Here is a tiny trained network, its code and every weight. The questions are about switching its units off for an input and a class, where a switched-off unit gives its printed mean instead of its output.

import numpy as np


def w(rows, s, z=0):
    codes = np.array(rows[::2]) - 128.0
    scale = np.full(codes.shape[1], s)
    scale[-1] = z or s
    return codes * scale


def f(y):
    return np.maximum(y, 0)


def log_softmax(a):
    a = a - a.max(-1, keepdims=True)
    return a - np.log(np.exp(a).sum(-1, keepdims=True))


def net(x, mask):
    res = np.array(x, float).reshape(1, 6) / 4 @ E
    y = f(res @ A[0][:, :-1].T + A[0][:, -1])
    res = res + np.where(mask, y, B[0][:, -1]) @ B[0][:, :-1]
    return log_softmax(res[-1] @ U[:, :-1].T + U[:, -1])


A, B = {}, {}
E = w([
[100,176,105,48,106],'x0',
[146,153,112,202,19],'x1',
[192,156,101,66,130],'x2',
[116,128,70,127,250],'x3',
[85,71,17,102,90],'x4',
[160,91,150,132,136],'x5',
],0.011)
A[0] = w([
[114,172,155,141,115,217],'N1',
[95,177,159,105,140,147],'N2',
[148,205,152,86,141,218],'N3',
[107,115,120,113,151,42],'N4',
[169,182,80,35,142,229],'N5',
[140,193,184,132,55,149],'N6',
[115,113,232,144,105,176],'N7',
[214,112,76,143,81,151],'N8',
[142,200,116,143,102,255],'N9',
[62,148,96,114,192,121],'N10',
[74,184,43,121,136,185],'N11',
[156,94,119,183,208,133],'N12',
[169,55,207,109,140,102],'N13',
[115,142,61,71,127,226],'N14',
[94,69,123,137,53,130],'N15',
[84,129,141,120,201,97],'N16',
[123,155,1,111,130,205],'N17',
[44,79,129,144,92,76],'N18',
[100,95,131,79,111,133],'N19',
[54,113,104,137,56,125],'N20',
[113,115,111,161,101,59],'N21',
[113,149,101,49,212,66],'N22',
[143,148,132,112,38,78],'N23',
],0.014,0.0047)
B[0] = w([
[158,61,151,189,117,183],'N1',
[147,52,186,96,107,173],'N2',
[110,98,167,136,89,209],'N3',
[115,119,149,102,140,151],'N4',
[174,82,164,114,98,246],'N5',
[123,94,162,155,119,234],'N6',
[152,105,110,173,159,217],'N7',
[129,14,118,164,132,203],'N8',
[145,78,118,160,111,202],'N9',
[161,125,173,139,139,218],'N10',
[178,109,114,174,185,221],'N11',
[20,104,164,126,106,215],'N12',
[132,185,52,145,138,192],'N13',
[208,87,117,122,147,226],'N14',
[65,135,110,139,132,215],'N15',
[58,78,188,138,106,204],'N16',
[180,91,111,179,159,247],'N17',
[98,177,121,150,165,184],'N18',
[152,106,126,112,159,168],'N19',
[55,244,55,127,95,215],'N20',
[98,147,171,143,116,163],'N21',
[128,134,142,99,116,248],'N22',
[71,118,154,133,109,212],'N23',
],0.011,0.013)
U = w([
[108,134,166,37,80,111],'0',
[157,124,32,159,114,252],'1',
[101,81,199,188,111,175],'2',
[177,130,170,175,174,49],'3',
[117,205,152,91,93,30],'4',
[5,159,160,181,131,157],'5',
[111,158,76,134,43,24],'6',
],0.012,0.0042)

Each question gives the input, the list of numbers given to net, and the class t.
The units are the neurons (one row each of A and B). Each row of codes is followed by its name. A weight is (code - 128) times the scale printed after its matrix; where a second scale follows, it is the last column's (A, B and U).
mask holds one flag per neuron, in row order. A switched-off neuron (its flag False) gives its mean, the last column of its row in B, instead of its output. The means were averaged over made-up inputs and are rounded, as every weight is.
A unit's drop is (log p(t) with every unit on - log p(t) with that unit switched off) / (log p(t) with every unit on - log p(t) with every unit switched off).
The circuit of an input: a set's keep is (log p(t) with only the set's units on - log p(t) with every unit switched off) / (log p(t) with every unit on - log p(t) with every unit switched off). Starting from the 12 units with the biggest drops (on a tie, the unit counted first), units are removed one at a time, each time the one whose removal leaves the highest keep (on an exact tie, the one counted first), for as long as the keep stays at least 0.8.
circuit, biggest first: the units of the circuit, biggest drop first
unit that matters most: the unit with the biggest drop
k most important neurons: the k neurons with the biggest drops, biggest first
drop when u is switched off: that unit's drop, to one decimal
input [-1,-5,-4,-3,7,-2], class 5: 3 most important neurons => N18, N15, N20
input [7,0,8,0,-5,6], class 0: circuit, biggest first => N17, N11
input [4,0,-2,4,5,4], class 1: unit that matters most => N6
input [3,-5,3,7,5,7], class 3: 3 most important neurons => N14, N17, N11
input [-1,-8,6,2,5,1], class 3: 2 most important neurons => N14, N17
input [3,1,7,-8,7,4], class 1: 2 most important neurons => N20, N16
input [0,5,3,-3,6,-7], class 1: drop when N20 is switched off => 0.2
input [-3,-7,1,-2,2,-7], class 3: drop when N23 is switched off => 0.3
input [-5,-7,4,-3,7,-2], class 1: drop when N6 is switched off => 0.2
input [-8,-2,8,-4,7,4], class 1: drop when N2 is switched off => 0.0
